Here is a tiny trained network, its code and every weight. The questions are about switching its units off for an input and a class, where a switched-off unit gives its printed mean instead of its output.

import numpy as np


def w(rows, s, z=0):
    codes = np.array(rows[::2]) - 128.0
    scale = np.full(codes.shape[1], s)
    scale[-1] = z or s
    return codes * scale


def f(y):
    return y / 2 * (1 + np.tanh(0.7978845608 * (y + 0.044715 * y**3)))


def log_softmax(a):
    a = a - a.max(-1, keepdims=True)
    return a - np.log(np.exp(a).sum(-1, keepdims=True))


def net(x, mask):
    res = np.array(x, float).reshape(1, 3) / 4 @ E
    y = f(res @ A[0][:, :-1].T + A[0][:, -1])
    res = res + np.where(mask, y, B[0][:, -1]) @ B[0][:, :-1]
    return log_softmax(res[-1] @ U[:, :-1].T + U[:, -1])


A, B = {}, {}
E = w([
[222,42,254,132,67],'x0',
[180,75,110,227,244],'x1',
[253,201,118,47,177],'x2',
],0.0069)
A[0] = w([
[191,97,111,206,222,64],'N1',
[170,82,124,196,233,57],'N2',
[200,131,244,150,86,132],'N3',
[172,78,188,125,98,95],'N4',
[58,100,144,177,100,9],'N5',
[255,181,119,76,159,39],'N6',
[191,66,184,163,43,119],'N7',
[182,104,115,223,208,67],'N8',
[61,197,20,129,174,108],'N9',
[46,94,151,184,96,23],'N10',
[137,125,113,133,117,107],'N11',
[79,168,146,89,32,62],'N12',
[139,127,111,138,112,115],'N13',
[107,168,135,42,39,80],'N14',
[205,210,150,102,160,30],'N15',
[89,181,171,75,73,52],'N16',
[61,228,72,152,176,82],'N17',
[182,87,184,142,86,102],'N18',
[112,60,118,187,202,41],'N19',
[218,194,129,60,168,45],'N20',
[89,147,149,50,81,47],'N21',
[117,138,106,43,15,86],'N22',
[214,215,151,75,162,69],'N23',
[10,58,172,217,77,66],'N24',
[85,181,165,58,55,83],'N25',
[159,82,231,123,108,95],'N26',
[164,93,234,105,122,98],'N27',
[122,88,122,155,165,6],'N28',
[59,251,27,147,155,124],'N29',
[86,187,169,67,65,72],'N30',
[153,54,193,110,108,97],'N31',
[153,74,126,198,227,63],'N32',
[16,55,153,224,62,58],'N33',
],0.0081,0.0024)
B[0] = w([
[159,178,204,202,98,209],'N1',
[133,197,202,205,117,206],'N2',
[48,76,149,59,202,231],'N3',
[88,70,134,78,208,190],'N4',
[150,137,56,109,86,168],'N5',
[184,143,67,79,50,206],'N6',
[63,66,148,61,217,228],'N7',
[123,193,203,208,103,204],'N8',
[40,50,161,54,217,233],'N9',
[232,160,68,57,75,186],'N10',
[132,135,132,121,132,124],'N11',
[157,181,183,189,103,205],'N12',
[134,142,132,117,139,126],'N13',
[142,174,194,208,130,210],'N14',
[179,147,49,100,69,171],'N15',
[130,135,162,199,116,180],'N16',
[41,46,150,80,216,210],'N17',
[74,89,139,97,193,194],'N18',
[150,160,144,178,93,174],'N19',
[204,137,33,87,50,192],'N20',
[149,165,175,180,146,175],'N21',
[139,171,193,198,122,213],'N22',
[213,145,2,57,67,194],'N23',
[214,140,14,64,48,253],'N24',
[153,172,208,216,127,207],'N25',
[86,96,129,85,185,208],'N26',
[81,61,134,99,188,203],'N27',
[150,153,133,163,120,130],'N28',
[36,42,160,59,210,249],'N29',
[154,167,195,209,140,195],'N30',
[90,88,113,93,188,192],'N31',
[149,171,191,197,122,201],'N32',
[224,178,19,61,41,254],'N33',
],0.0066,0.0064)
U = w([
[71,59,134,90,191,243],'0',
[190,164,9,105,57,146],'1',
[144,197,202,240,114,2],'2',
],0.012,0.00076)

Each question gives the input, the list of numbers given to net, and the class t.
The units are the neurons (one row each of A and B). Each row of codes is followed by its name. A weight is (code - 128) times the scale printed after its matrix; where a second scale follows, it is the last column's (A, B and U).
mask holds one flag per neuron, in row order. A switched-off neuron (its flag False) gives its mean, the last column of its row in B, instead of its output. The means were averaged over made-up inputs and are rounded, as every weight is.
A unit's drop is (log p(t) with every unit on - log p(t) with that unit switched off) / (log p(t) with every unit on - log p(t) with every unit switched off).
The circuit of an input: a set's keep is (log p(t) with only the set's units on - log p(t) with every unit switched off) / (log p(t) with every unit on - log p(t) with every unit switched off). Starting from the 12 units with the biggest drops (on a tie, the unit counted first), units are removed one at a time, each time the one whose removal leaves the highest keep (on an exact tie, the one counted first), for as long as the keep stays at least 0.8.
units of the circuit, in order: the units of the circuit, biggest drop first
top k neurons: the k neurons with the biggest drops, biggest first
drop when u is switched off: that unit's drop, to one decimal
input [2,7,-7], class 1: units of the circuit, in order -> N33
input [5,-7,-7], class 1: top 4 neurons -> N24, N33, N10, N5
input [8,-8,5], class 0: top 3 neurons -> N3, N7, N27
input [5,1,6], class 1: top 4 neurons -> N23, N6, N20, N29
input [8,-8,8], class 0: top 4 neurons -> N3, N7, N27, N4
input [5,-6,-6], class 1: top 3 neurons -> N33, N24, N10
input [-8,-7,7], class 0: top 3 neurons -> N29, N9, N17
input [-5,-5,5], class 0: top 4 neurons -> N29, N9, N17, N33
input [2,5,5], class 1: top 2 neurons -> N23, N6
input [4,3,-6], class 1: top 2 neurons -> N33, N24
input [-6,7,6], class 2: drop when N24 is switched off -> 0.2
input [-4,6,-8], class 1: drop when N30 is switched off -> 0.0
input [-3,-2,-4], class 1: drop when N3 is switched off -> 0.2
input [6,-7,2], class 2: units of the circuit, in order -> N14
input [2,-5,4], class 2: drop when N24 is switched off -> 0.3
